Small tables with named rows and columns. After each table, cells are looked up by row and column.

Table viv
columns: gefekap, rumabeg, niz, raberu, bib, gaf, bil
gusom: [4671, 5193, 9677, 4444, 5584, 9128, 7163]
bol: [2114, 5078, 2306, 8726, 3978, 6743, 5854]
gor: [6242, 5748, 6747, 5675, 5656, 6718, 6774]
teg: [8807, 6244, 7094, 3338, 8228, 4415, 4681]
lud: [5878, 5979, 4558, 6456, 7268, 7205, 5384]
tem: [4704, 8839, 6377, 4826, 4644, 6730, 6564]
gorofo: [5684, 6735, 6868, 5856, 6605, 6608, 5560]
nipak: [5944, 6123, 6755, 5422, 6340, 7065, 6390]
lef: [5698, 5574, 5571, 5056, 7300, 6140, 8118]
rel: [6415, 6293, 4365, 7388, 6992, 5701, 4862]
ruk: [6117, 5173, 6118, 5617, 5813, 6410, 5815]
kekaso: [7024, 5789, 7892, 5456, 6391, 6263, 6528]

What is the bib of rel in viv? 6992
What is the raberu of gor in viv? 5675
What is the raberu of kekaso in viv? 5456
What is the gaf of nipak in viv? 7065
What is the niz of lef in viv? 5571
What is the gefekap of gor in viv? 6242
What is the raberu of gorofo in viv? 5856
What is the raberu of lef in viv? 5056
What is the niz of gorofo in viv? 6868
What is the raberu of tem in viv? 4826
What is the rumabeg of ruk in viv? 5173
What is the bil of gusom in viv? 7163
What is the rumabeg of teg in viv? 6244
What is the niz of lud in viv? 4558
What is the gaf of gusom in viv? 9128
What is the rumabeg of gusom in viv? 5193
What is the gaf of gor in viv? 6718
What is the gefekap of rel in viv? 6415
What is the gefekap of tem in viv? 4704
Which row has the largest rumabeg? tem

Table zozosa
,tol,keb,nad
dibuka,672,266,820
bipelun,473,194,782
leg,236,676,241
rozekik,155,580,299
bukode,284,722,225
pif,122,360,474
kor,896,700,527

keb of dibuka is 266
nad of bipelun is 782
tol of bipelun is 473
nad of leg is 241
keb of kor is 700
tol of pif is 122
keb of bukode is 722
nad of pif is 474
keb of rozekik is 580
tol of leg is 236
tol of bukode is 284
tol of rozekik is 155

depuvep:
,kima,zire,rukesab,madet,sufunoz
mizulo,-5.48,-9.12,-3.19,0.58,-8.38
depiv,-4.18,-2.24,0.81,-2.77,-0.12
putizi,-3.85,3.19,-2.24,0.85,3.33
did,-2.89,0.34,-2.33,1.19,-4.46
fuv,-2.57,7.73,-1.22,2.92,3.65
pira,-6.78,-7.31,-0.37,-6.57,0.26
migak,-3.42,-2.63,-2.77,-1.65,-2.50
gusaba,-1.31,-1.20,-1.59,-3.24,-3.45
dalume,-3.32,-2.57,-1.12,-1.65,-2.26
mudo,-3.66,-1.64,-1.53,0.11,0.37
refu,-4.30,-3.94,-4.23,-3.27,-5.87
vogo,6.43,-2.01,-8.61,-9.91,5.40
kosu,1.04,-4.69,-4.62,-5.08,-2.51
bimog,-3.42,-3.88,-1.02,-3.26,-0.24

What is the sufunoz of vogo in depuvep?
5.40
What is the madet of kosu in depuvep?
-5.08
What is the kima of bimog in depuvep?
-3.42
What is the madet of vogo in depuvep?
-9.91
What is the sufunoz of dalume in depuvep?
-2.26
What is the kima of kosu in depuvep?
1.04
What is the rukesab of mizulo in depuvep?
-3.19
What is the zire of did in depuvep?
0.34
What is the kima of mizulo in depuvep?
-5.48
What is the kima of depiv in depuvep?
-4.18
What is the kima of vogo in depuvep?
6.43
What is the rukesab of refu in depuvep?
-4.23
What is the rukesab of putizi in depuvep?
-2.24

Table konolir
        nal  narif   mep
nop    0.54   0.49  0.37
fusu   0.73   0.05  0.54
dis    0.34   0.11  0.09
bufid  0.85   0.57  0.63
pon    0.74   0.07  0.85
zul    0.24   0.29  0.64
pum    0.82   0.51  0.67

bufid, mep: 0.63
bufid, nal: 0.85
pum, narif: 0.51
pon, narif: 0.07
nop, mep: 0.37
pum, nal: 0.82
dis, narif: 0.11
zul, nal: 0.24
zul, narif: 0.29
fusu, mep: 0.54
pon, mep: 0.85
dis, nal: 0.34
bufid, narif: 0.57
zul, mep: 0.64
dis, mep: 0.09
Which row has the largest mep? pon

vesum
|  | sulotob | kip | biret | fozatas | rukud | lovum | sisa | nim | lufed |
|---|---|---|---|---|---|---|---|---|---|
| gimed | 72 | 122 | 58 | 97 | 152 | 108 | 88 | 109 | 98 |
| votokin | 121 | 88 | 111 | 82 | 146 | 91 | 89 | 97 | 50 |
| zil | 182 | 123 | 163 | 135 | 62 | 131 | 134 | 129 | 144 |
| pibados | 107 | 169 | 145 | 171 | 88 | 184 | 173 | 150 | 180 |
| lunopa | 124 | 54 | 79 | 69 | 149 | 56 | 61 | 93 | 55 |
| rirunum | 85 | 150 | 87 | 144 | 121 | 151 | 134 | 133 | 149 |
| san | 78 | 124 | 82 | 156 | 97 | 125 | 141 | 143 | 192 |

gimed, biret: 58
votokin, rukud: 146
votokin, fozatas: 82
votokin, sulotob: 121
lunopa, kip: 54
pibados, fozatas: 171
lunopa, sisa: 61
gimed, lufed: 98
san, rukud: 97

nuposit =
cols = doz, lerekaz, dogumez, vek, boke
libel: [-495, 1404, -2474, 2563, 1282]
zonolur: [-1971, -1938, -7623, 3150, 5562]
giseke: [3225, 3292, -994, -16, 577]
dafeli: [1324, -2090, -1202, 1911, -2267]
gom: [451, 923, 2316, 2075, 7]
pesid: [1117, -249, 174, 2180, -1958]
suzu: [-741, 4325, 148, 2056, 2233]
nozila: [-397, -321, 847, 1516, 4017]
das: [-6032, 489, 8360, -9899, -905]
viv: [-2442, -1383, 2396, -945, -123]
tur: [3635, 5334, 2800, 111, 2509]

boke of tur is 2509
dogumez of libel is -2474
lerekaz of zonolur is -1938
boke of viv is -123
dogumez of das is 8360
lerekaz of das is 489

fugokol:
fields: bamikik, rab, zisut, nedefi, ronezad
forela: [19.4, -8.8, 36.0, 19.2, 43.1]
zafib: [33.9, 3.5, 33.5, 20.4, -7.9]
zuz: [25.7, -32.6, 17.8, 27.8, 44.6]
dobadin: [22.3, -13.4, 36.4, 27.5, 26.2]
gedeta: [13.2, 80.3, 19.8, 15.4, 32.1]
likiko: [20.7, 82.7, 32.7, 14.8, 32.1]
zik: [16.7, -11.7, 33.7, 33.6, 57.4]
letub: [35.1, -52.0, 57.4, 31.9, 34.7]
dapo: [35.9, 28.6, 26.5, 18.3, 25.1]
savoge: [22.6, 27.1, 10.1, 34.5, 30.6]
zomimu: [19.8, 13.5, 58.8, 28.4, 28.7]
gotame: [21.5, 84.0, 38.2, 20.5, 44.9]
ranok: [27.0, 9.6, 56.2, 32.8, 14.8]
tos: [31.6, -43.0, 45.8, 21.5, 15.0]

What is the bamikik of ranok in fugokol?
27.0
What is the zisut of zomimu in fugokol?
58.8
What is the nedefi of tos in fugokol?
21.5
What is the bamikik of tos in fugokol?
31.6
What is the zisut of letub in fugokol?
57.4
What is the nedefi of forela in fugokol?
19.2
What is the rab of zik in fugokol?
-11.7
What is the ronezad of gedeta in fugokol?
32.1
What is the nedefi of zomimu in fugokol?
28.4
What is the zisut of ranok in fugokol?
56.2

fofa
         vumenet  mozomi  tuf  fibam  kose  muga  nogo  per  kib  gok
tobofi        47     -59   -1    -18   -60    20    55  -32  -37   78
dif           39     -42  -67    -10   -33    69    33   31   91   98
gug           -4      50  -12     -4    35     1    17  -43   14   14
nerif         -1     -22   -4     -5     7     2    17   26  -21    5
vid           -5      10   12      5    11    42    10  -22   26   24
ziv            7     -23   33     23    15    52   -10   34   36   25
gisen          8       3    8      5    14    25     2   -5   14    8
firoz         10       8   10     15    31    42    20   39   30   -1
gor           -6      24    5      1    27    10    16   36   19   25
lag           63     -41  -13    -47   -51    61    93   23   96   70
luva          63     -25    5     -5   -23    34    66  -47  -17   82
kazezep       47     -44    8    -19   -52     2    54  -24  -18   79
nus           47     -40  -50      6    -1    -1    37    9   60   44

muga of kazezep: 2
muga of luva: 34
gok of kazezep: 79
mozomi of gisen: 3
fibam of nerif: -5
kose of dif: -33
per of kazezep: -24
kib of luva: -17
per of firoz: 39
kib of nerif: -21
mozomi of dif: -42
kose of lag: -51
per of nus: 9
nogo of ziv: -10
per of nerif: 26
Row with the largest per: firoz

